Below is a small trained network, with its code and all its weights. Each question gives an input and a class and asks what happens when units are switched off, that is, made to give their printed mean instead of their output.

import numpy as np


def w(rows, s, z=0):
    codes = np.array(rows[::2]) - 128.0
    scale = np.full(codes.shape[1], s)
    scale[-1] = z or s
    return codes * scale


def f(y):
    return y / 2 * (1 + np.tanh(0.7978845608 * (y + 0.044715 * y**3)))


def log_softmax(a):
    a = a - a.max(-1, keepdims=True)
    return a - np.log(np.exp(a).sum(-1, keepdims=True))


def net(x, mask):
    res = np.array(x, float).reshape(1, 6) / 4 @ E
    y = f(res @ A[0][:, :-1].T + A[0][:, -1])
    res = res + np.where(mask, y, B[0][:, -1]) @ B[0][:, :-1]
    return log_softmax(res[-1] @ U[:, :-1].T + U[:, -1])


A, B = {}, {}
E = w([
[79,83,11,216,65,156,106,168,123,129],'x0',
[106,182,53,55,166,160,69,242,113,146],'x1',
[96,165,163,143,98,93,99,133,176,135],'x2',
[118,135,162,134,107,136,116,137,140,131],'x3',
[147,153,114,133,125,131,143,126,152,114],'x4',
[58,154,94,105,102,179,224,66,210,235],'x5',
],0.012)
A[0] = w([
[147,177,168,23,151,140,122,128,136,119,140],'n0',
[118,110,108,201,125,89,160,84,127,90,148],'n1',
[163,137,219,115,150,95,170,1,118,92,153],'n2',
[78,140,109,73,110,185,179,84,185,232,194],'n3',
[63,134,150,155,128,168,200,117,133,155,121],'n4',
[182,116,158,175,145,102,68,183,72,64,254],'n5',
[123,111,95,213,123,181,109,139,147,182,138],'n6',
[141,63,126,192,74,136,119,90,156,91,132],'n7',
],0.0087,0.0067)
B[0] = w([
[198,118,146,64,174,55,138,207,148,183,198],'n0',
[161,77,173,200,108,127,136,81,186,61,167],'n1',
[78,197,30,188,15,193,107,173,105,132,224],'n2',
[87,66,83,75,79,143,171,124,159,227,241],'n3',
[125,101,115,146,141,80,213,69,185,199,174],'n4',
[98,174,145,163,122,93,2,161,124,90,251],'n5',
[74,133,118,202,138,126,137,78,121,136,172],'n6',
[164,76,198,155,125,93,132,95,149,62,172],'n7',
],0.0099,0.018)
U = w([
[81,223,58,168,81,190,106,167,72,102,251],'0',
[73,139,58,147,72,254,169,155,117,204,153],'1',
[156,46,201,173,139,108,120,128,124,99,149],'2',
[128,45,139,152,155,117,186,47,154,191,53],'3',
[210,218,166,95,233,102,88,137,110,165,59],'4',
[153,67,134,44,151,95,188,156,163,211,39],'5',
],0.0089,0.0026)

Each question gives the input, the list of numbers given to net, and the class t.
The units are the neurons (one row each of A and B). Each row of codes is followed by its name. A weight is (code - 128) times the scale printed after its matrix; where a second scale follows, it is the last column's (A, B and U).
mask holds one flag per neuron, in row order. A switched-off neuron (its flag False) gives its mean, the last column of its row in B, instead of its output. The means were averaged over made-up inputs and are rounded, as every weight is.
A unit's drop is (log p(t) with every unit on - log p(t) with that unit switched off) / (log p(t) with every unit on - log p(t) with every unit switched off).
The circuit of an input: a set's keep is (log p(t) with only the set's units on - log p(t) with every unit switched off) / (log p(t) with every unit on - log p(t) with every unit switched off). Starting from all 8 units, units are removed one at a time, each time the one whose removal leaves the highest keep (on an exact tie, the one counted first), for as long as the keep stays at least 0.8.
units of the circuit, in order: the units of the circuit, biggest drop first
unit that matters most: the unit with the biggest drop
top k neurons: the k neurons with the biggest drops, biggest first
drop when u is switched off: that unit's drop, to one decimal
input [4,-2,-8,-6,-8,7], class 3: unit that matters most	n2
input [8,-1,-1,-4,4,1], class 3: top 2 neurons	(n2; n5)
input [-7,-4,6,6,0,2], class 1: units of the circuit, in order	(n2; n5)
input [3,-3,-6,1,-2,-1], class 2: top 2 neurons	(n2; n3)
input [8,-6,7,-6,4,0], class 2: top 2 neurons	(n3; n7)
input [8,0,0,-3,3,2], class 3: units of the circuit, in order	(n2; n7)
input [3,-8,-3,0,7,-1], class 2: top 2 neurons	(n7; n1)
input [4,-7,1,-3,3,0], class 2: top 2 neurons	(n3; n7)
input [4,0,7,7,-5,0], class 2: top 2 neurons	(n2; n3)
input [4,-5,6,-2,-2,0], class 2: top 3 neurons	(n3; n7; n1)
input [-2,-1,-3,1,-1,0], class 0: top 2 neurons	(n3; n4)
input [-4,6,-2,7,7,0], class 4: top 2 neurons	(n3; n4)
input [7,-1,2,-5,6,-8], class 2: top 2 neurons	(n2; n7)
input [6,0,5,-2,-4,0], class 2: unit that matters most	n2
input [0,-8,1,-3,-7,3], class 1: top 2 neurons	(n2; n0)
input [-4,6,-4,8,7,-1], class 4: drop when n3 is switched off	0.2
input [-8,-4,2,-2,-6,3], class 1: drop when n2 is switched off	1.9
input [-8,-6,2,5,1,-7], class 0: drop when n2 is switched off	1.1
